array([[ 14.8, -18.3,   4.2, -16.0,   6.6, -11.9, -13.1,   6.7,   9.8,
         10.3,  13.8],
       [ 14.6, -10.9,  13.3, -15.7,  14.5, -17.4, -19.0,  10.0,  11.4,
         15.2,  15.1],
       [ 23.2, -22.2,   6.7, -21.7,   0.2,  -9.6, -11.2,  18.4,  25.6,
         14.0,  16.5],
       [ -7.4, -10.1,   8.8, -21.7,  -1.3,  -7.5,  -5.8,  16.4,  12.9,
         17.6,  20.6],
       [ 39.6,  -7.9,  10.4,  -8.6,   1.4,  -4.3,  -5.0,  24.1,  32.9,
         10.2,   5.5],
       [ 17.1, -30.6, -18.9,  -3.1,   1.4,  -0.6,  -1.8, -14.7, -10.8,
        -13.6,  -1.8]]) value 16.5

array([[ -5.7, -36.1, -14.9, -27.8,  -4.7,   4.7, -27.9, -13.7, -19.0],
       [ 27.8,  14.7,   5.1,  -1.9,  24.7,   2.2,  14.4,  45.2,  -8.8],
       [-18.4, -29.2,  -8.7, -11.0,   2.0,  -7.7, -20.8, -34.0, -12.0],
       [  3.8,   9.6,  18.5,  23.9,  31.0,  -7.5,  20.7,   0.7,   9.8],
       [ -5.8, -33.1, -21.1, -35.9, -13.2,  -6.8, -36.1, -11.3, -31.6],
       [  8.7,  21.4,   4.6,  10.5,  10.5, -15.9,  10.8,  16.0,  -4.8],
       [-10.5, -29.1, -10.5, -18.8,  -8.9,  12.4, -20.3, -18.5,  -6.9],
       [ -5.0, -30.2, -10.3, -22.0, -11.2,   9.8, -22.9, -12.4,  -8.8],
       [ 11.5,  12.8,  26.7,  30.0,  38.1,   1.9,  30.8,  11.0,  20.4],
       [ 20.1,  12.2,  23.9,  20.1,  34.8,   2.5,  29.3,  24.9,  13.5],
       [  5.7,  24.9,  23.7,  33.5,  22.5,  -6.0,  31.1,   6.4,  21.9]]) value -12.0

array([[ 18.6, -12.0,  -3.9,  -2.0,  -8.5,   2.2,  -1.6, -10.8,  -9.7],
       [ 25.5, -24.4,  -5.1,   4.5,   8.7,  10.4,   2.1,   6.3,   0.3],
       [ 25.4,   2.9,  -2.2,   1.0,   3.4,  -7.4,   1.8,   3.4,  -4.7],
       [ -8.9,   6.3,   8.1,  -4.2,  22.2,  28.4,  -9.4,  -6.9,  13.7],
       [-18.5,  -6.7,  -5.0,  10.2,   5.0,   0.8,  -1.7,  -6.6,   1.7],
       [ 20.4,   5.3,  -2.8,  -1.2,   1.9,  -6.5,   4.6, -14.0,  -1.3],
       [ -9.8, -15.5,   2.2,  -4.1, -10.6,  -9.6,  -1.2,  -8.5,  -8.7],
       [-35.8,   3.4, -43.3,  -1.7,   7.6,  -8.5,  -1.2,  11.3,  -3.7],
       [ 25.3, -12.6, -27.7,  -0.8,  -8.8,  -8.8,   3.2,   4.0,  -5.4],
       [ -7.4, -17.7,  -2.9,   2.4,  11.0, -14.3,   3.4,  16.7,  -4.9],
       [ 10.0,  -2.7,   9.0,   0.7,  -9.0, -12.5,   1.6,  16.2,   2.5]]) value -4.7

array([[ -6.3,  -7.4,  13.4,  21.2,  36.6, -17.9,  40.6, -16.2,  -7.0,
        -36.5,   2.3],
       [ 46.0,  32.6, -26.5,  12.3,  13.1,   5.1, -16.7,  11.2,  -9.5,
          3.7, -42.7],
       [  6.2,  -1.2,  -9.0,  25.9,  21.5, -10.0, -41.4,   4.1,   7.8,
        -15.9,   4.8],
       [ -5.4,  25.6,   1.8,  -1.4,  -9.5,   4.7, -29.8,  22.1,  -5.7,
         24.0,   3.0],
       [-10.6,   0.7, -23.2, -36.7,   5.4,  22.5,  -4.0,  12.3, -16.0,
        -19.8,   0.6],
       [ -6.6,   1.5,  18.7,  14.4,   1.0,  31.7, -51.4,  21.9,  12.6,
         13.2,   1.4],
       [ -9.7,  30.2,   3.3,  -4.7, -32.3, -29.9,  16.0,  -0.6,  19.0,
         15.4,  14.0],
       [  3.9,  -7.3, -25.5,  -8.3, -26.8, -31.9,  49.6, -18.4,   9.1,
         45.1,   4.8]]) value 4.8

array([[-23.5,  21.2, -33.6,  18.8, -27.2, -26.4,  21.8],
       [  1.9,  13.0,   1.9,   3.9,   7.4, -34.7,  25.1],
       [ -1.3, -44.4,  -8.3, -46.6,  -3.4,  12.2, -14.4],
       [ 11.5,  -4.2,   1.7,  -9.8,   4.9,   4.9,  -1.2],
       [-26.6,   9.6, -19.0,   7.7, -10.9,  -5.6,   9.9],
       [  5.8, -37.5,   6.8, -13.8,   6.6, -12.8, -34.3]]) value -14.4
---
[[ 12.9 -15.8  46.8  15.4 -23.6  11.5  26.5]
 [ 12.1 -13.4  44.6  13.8 -23.6  11.2  23.8]
 [ 12.7 -16.0  47.6  15.9 -23.4  11.8  27.0]]
-23.6

[[-14.1 -12.4 -16.8 -18.6   4.6  21.7  42.7]
 [-26.1 -17.7 -14.1  11.5  -7.6  -9.6 -21.3]]
-7.6

[[-13.3 -41.9   9.6 -20.4   9.0   8.5]
 [ 36.0   3.1  10.8  10.9  35.0  -4.5]]
10.9

[[ 36.8 -15.1 -26.2  34.1 -29.1  44.3 -29.0]
 [ 16.0 -30.3 -17.1 -25.2  22.2 -10.0  10.9]
 [-21.0  13.7 -15.4  12.7  47.2  16.8  20.9]]
22.2

[[ -0.1 -35.4 -29.3  17.3 -13.6 -11.2]
 [ -4.7 -41.3  40.3 -18.3   1.4 -13.7]
 [  3.9 -15.0 -23.7  30.3  -3.2  17.0]]
-18.3

[[-51.0   0.3 -17.8   0.8]
 [ 18.3  -0.2  -0.7   2.2]]
-0.2

[[ 25.5 -30.1  41.3  15.9 -29.7 -12.4   3.2]
 [ 21.3 -21.9   5.9  23.4  35.1 -39.5 -42.2]]
35.1
---
array([[-182,  970, -796,  660, -530],
       [-301, -406,  555, -720,  358]]) >> -720

array([[108, 105, 181, 161, 230],
       [103, 130, 125,  21, 148],
       [ 85, 131, 168,  78,  74]]) >> 21

array([[  7, -50,   7,  38, -11],
       [-11,  -6, -12,  19, -10]]) >> 19

array([[262, 343, 353, 122, 634, 124, 343],
       [998, 341, 257, 223, 327, 418, 326],
       [270, 425, 290, 491, 530, 278, 323]]) >> 418

array([[-15, -38,  -8,  31],
       [ 34,  14,  25, -19]]) >> 25

array([[ 311, -681,  635,  592, -233, -485],
       [ 344,   87,  340, -168, -559,  185],
       [ 731,  118,   21, -503,  -57,  555]]) >> -559

array([[167, 151,  83,  73,  42],
       [ 33, 197, 159,  87, 114]]) >> 87

array([[-27, -24, -35,  -7],
       [ -8,  12,  -7,  48]]) >> -7

array([[65, 30, 60, 48, 15, 72, 20],
       [65, 70, 68, 81, 43, 61, 49]]) >> 61

array([[5, 5, 7, 5, 6, 5, 4],
       [1, 6, 6, 4, 8, 5, 3],
       [4, 5, 7, 4, 7, 3, 3]]) >> 5
---
[[-38.9 -42.0 -22.8 -35.1  40.8  33.0 -51.0]
 [ 39.8 -22.5  38.9  37.8   1.6 -35.7  14.2]] ==> 39.8

[-35.6  41.7  35.9 -52.5   7.8  34.9  28.7] ==> -35.6

[ 49.3  44.0 -22.6  30.1  33.0  -4.3   6.7] ==> 49.3

[ 0.4  1.2 18.1 49.1 26.6  1.9] ==> 0.4

[-43.4 -15.2  -4.1 -13.3  13.1] ==> -43.4

[[ 10.5 -35.2 -15.2  31.7 -11.0]
 [  1.9  52.9   0.0 -17.3 -10.3]] ==> 1.9
